Below are the code and all the weights of a small trained network. Each question names an input and a target symbol and asks about switching units off, where a switched-off unit gives its printed mean instead of its output.

import numpy as np


def w(rows, s, z=0):
    codes = np.array(rows[::2]) - 128.0
    scale = np.full(codes.shape[1], s)
    scale[-1] = z or s
    return codes * scale


def softmax(a):
    e = np.exp(a - a.max(-1, keepdims=True))
    return e / e.sum(-1, keepdims=True)


def log_softmax(a):
    a = a - a.max(-1, keepdims=True)
    return a - np.log(np.exp(a).sum(-1, keepdims=True))


def net(x, mask):
    ids = ['εζηλτφψω'.index(c) for c in x.split()]
    T = len(ids)
    res = E[ids] + P[:T]
    u = 0
    for l in range(2):
        r = res
        for j in range(3):
            rows = slice(4 * j, 4 * j + 4)
            q, k, v = (r @ M[l][rows].T for M in (Q, K, V))
            z = softmax(np.where(np.tri(T) > 0, q @ k.T / 4**0.5, -1e9)) @ v
            o = O[l][rows]
            res = res + np.where(mask[u + j], z, o[:, -1]) @ o[:, :-1]
        u += 3
    return log_softmax(res[-1] @ U[:, :-1].T + U[:, -1])


Q, K, V, O = {}, {}, {}, {}
E = w([
[58,148,63,116,252,165],'ε',
[124,161,43,32,161,68],'ζ',
[201,72,164,87,98,216],'η',
[92,32,167,33,70,151],'λ',
[138,151,91,218,55,2],'τ',
[241,121,99,147,160,83],'φ',
[119,132,183,129,36,198],'ψ',
[147,169,249,212,199,125],'ω',
],0.009)
P = w([
[112,253,63,56,3,172],'0',
[181,57,148,78,202,92],'1',
[188,47,156,125,204,102],'2',
[192,62,151,145,210,97],'3',
[196,79,159,157,209,87],'4',
[200,91,154,149,206,83],'5',
],0.0044)
Q[0] = w([
[93,150,36,79,190,120],'0.h1',
[228,188,145,227,174,126],'0.h1',
[86,99,152,97,56,46],'0.h1',
[173,216,149,252,135,61],'0.h1',
[91,84,139,13,192,254],'0.h2',
[95,246,62,170,190,71],'0.h2',
[83,222,64,127,211,97],'0.h2',
[145,209,120,230,21,41],'0.h2',
[254,28,199,188,115,47],'0.h3',
[55,90,119,43,92,198],'0.h3',
[99,254,39,174,119,26],'0.h3',
[112,242,82,169,179,103],'0.h3',
],0.0074)
K[0] = w([
[63,107,119,72,104,154],'0.h1',
[121,116,218,170,126,155],'0.h1',
[150,166,84,123,104,33],'0.h1',
[103,113,213,178,126,91],'0.h1',
[96,136,89,53,174,193],'0.h2',
[152,97,151,211,210,86],'0.h2',
[148,99,119,200,239,112],'0.h2',
[198,79,199,191,68,53],'0.h2',
[166,126,181,185,111,112],'0.h3',
[103,86,105,40,97,156],'0.h3',
[90,168,28,165,139,6],'0.h3',
[78,182,88,160,171,100],'0.h3',
],0.011)
V[0] = w([
[129,145,170,197,158,160],'0.h1',
[125,229,56,115,62,195],'0.h1',
[169,62,90,106,152,205],'0.h1',
[153,21,103,61,149,144],'0.h1',
[76,21,100,107,194,143],'0.h2',
[200,107,159,160,249,139],'0.h2',
[41,134,115,113,44,61],'0.h2',
[50,91,124,92,38,124],'0.h2',
[85,127,244,185,140,163],'0.h3',
[139,157,4,141,200,3],'0.h3',
[3,201,53,143,206,179],'0.h3',
[100,209,92,199,162,71],'0.h3',
],0.0071)
O[0] = w([
[81,176,175,112,158,146,83],'0.h1',
[203,160,101,137,131,222,121],'0.h1',
[115,106,70,50,98,134,177],'0.h1',
[128,72,65,76,103,82,206],'0.h1',
[89,83,71,51,136,105,152],'0.h2',
[160,77,134,78,224,111,75],'0.h2',
[70,174,133,181,39,96,144],'0.h2',
[83,165,131,140,41,142,184],'0.h2',
[78,175,254,151,154,151,112],'0.h3',
[134,103,29,170,167,48,46],'0.h3',
[83,151,65,163,221,156,19],'0.h3',
[129,155,109,202,179,96,3],'0.h3',
],0.0079,0.0049)
Q[1] = w([
[102,195,103,176,147,119],'1.h1',
[59,119,144,124,121,152],'1.h1',
[147,150,112,178,157,57],'1.h1',
[80,108,152,106,114,133],'1.h1',
[147,94,116,68,57,166],'1.h2',
[129,129,112,203,108,54],'1.h2',
[112,156,85,155,189,138],'1.h2',
[109,139,84,188,111,117],'1.h2',
[66,177,132,157,137,199],'1.h3',
[125,162,136,154,200,133],'1.h3',
[118,122,2,149,179,120],'1.h3',
[84,117,177,83,76,233],'1.h3',
],0.0067)
K[1] = w([
[166,90,88,118,105,46],'1.h1',
[191,132,167,113,71,163],'1.h1',
[104,115,105,161,133,19],'1.h1',
[160,146,181,129,114,172],'1.h1',
[201,178,63,132,72,152],'1.h2',
[181,72,165,182,144,3],'1.h2',
[81,69,137,62,171,131],'1.h2',
[145,57,119,99,123,49],'1.h2',
[156,98,164,104,128,169],'1.h3',
[152,65,170,108,158,94],'1.h3',
[95,77,133,71,108,89],'1.h3',
[166,159,113,115,141,201],'1.h3',
],0.0075)
V[1] = w([
[239,166,214,203,79,156],'1.h1',
[210,62,79,41,142,196],'1.h1',
[222,132,87,112,70,138],'1.h1',
[33,143,119,127,210,103],'1.h1',
[252,88,101,185,178,49],'1.h2',
[100,3,51,32,116,117],'1.h2',
[173,64,127,108,115,35],'1.h2',
[192,53,78,56,191,152],'1.h2',
[90,67,37,111,107,42],'1.h3',
[202,170,213,132,113,206],'1.h3',
[116,173,156,92,132,236],'1.h3',
[57,147,60,149,172,132],'1.h3',
],0.0059)
O[1] = w([
[196,230,57,201,197,124,174],'1.h1',
[130,20,169,158,192,113,220],'1.h1',
[102,102,93,191,192,7,221],'1.h1',
[111,98,139,61,58,225,1],'1.h1',
[176,43,132,197,124,254,38],'1.h2',
[160,92,139,163,30,37,166],'1.h2',
[112,77,207,172,11,189,106],'1.h2',
[189,6,49,162,58,92,116],'1.h2',
[228,187,211,123,118,93,131],'1.h3',
[11,41,85,159,126,172,165],'1.h3',
[54,65,30,172,118,61,173],'1.h3',
[240,185,82,106,200,64,87],'1.h3',
],0.0049,0.0091)
U = w([
[136,47,174,112,54,227,115],'ε',
[76,187,184,81,46,90,85],'ζ',
[208,174,41,38,212,44,139],'η',
[110,128,81,70,111,216,97],'λ',
[184,199,173,220,106,137,255],'τ',
[111,34,15,253,117,119,163],'φ',
[96,177,66,149,183,96,3],'ψ',
[92,147,236,129,228,158,174],'ω',
],0.0047,0.0022)

Each question gives the input, a string of symbols that net reads in full, and the target symbol t.
The units are the heads (4 rows each of Q, K, V and O). Each row of codes is followed by its name. A weight is (code - 128) times the scale printed after its matrix; where a second scale follows, it is the last column's (O and U).
mask holds one flag per head, layer by layer. A switched-off head (its flag False) gives its mean, the last column of its rows in O, instead of its output. The means were averaged over made-up inputs and are rounded, as every weight is.
A unit's drop is (log p(t) with every unit on - log p(t) with that unit switched off) / (log p(t) with every unit on - log p(t) with every unit switched off).
The circuit of an input: a set's keep is (log p(t) with only the set's units on - log p(t) with every unit switched off) / (log p(t) with every unit on - log p(t) with every unit switched off). Starting from all 6 units, units are removed one at a time, each time the one whose removal leaves the highest keep (on an exact tie, the one counted first), for as long as the keep stays at least 0.8.
units of the circuit, in order: the units of the circuit, biggest drop first
most important unit: the unit with the biggest drop
which heads matter: for each layer, one digit per head in row order, 1 if its drop is at least 0.15 and else 0, layers parted by /
input λ λ τ φ, target τ: most important unit : 1.h3
input ζ λ λ τ ω, target ω: units of the circuit, in order : [0.h1, 1.h2, 0.h3]
input φ η λ ε λ λ, target ε: units of the circuit, in order : [1.h2, 0.h3]
input φ λ φ λ, target ε: units of the circuit, in order : [0.h3, 1.h2]
input τ η λ ε ε λ, target ω: units of the circuit, in order : [1.h2, 0.h2, 0.h1]
input ε ε ψ ψ, target η: which heads matter : 101 / 011
input λ λ ε, target η: units of the circuit, in order : [0.h2, 1.h2]
input η λ λ η φ η, target φ: units of the circuit, in order : [1.h3, 0.h1, 1.h1, 0.h3]
input η λ λ, target φ: which heads matter : 100 / 101
input φ λ λ ψ, target ε: which heads matter : 011 / 010
input λ η λ ψ, target ζ: units of the circuit, in order : [0.h2, 1.h2, 0.h3]
input λ λ η, target ζ: which heads matter : 010 / 010
input η λ η, target φ: which heads matter : 100 / 101
input ε λ λ λ λ ε, target φ: units of the circuit, in order : [0.h3, 1.h2]
input λ φ λ ω, target ω: units of the circuit, in order : [0.h1, 0.h3, 1.h2]
input φ φ φ φ λ ζ, target φ: units of the circuit, in order : [1.h2]
input ψ η η, target ψ: which heads matter : 110 / 111
input ζ λ λ λ η ψ, target τ: which heads matter : 001 / 111
input ε λ ψ λ, target η: units of the circuit, in order : [1.h3, 0.h3]
input η ε λ φ, target ε: most important unit : 1.h1
input ε φ λ φ, target ε: which heads matter : 001 / 111
input ε η ε η ψ, target η: which heads matter : 001 / 001
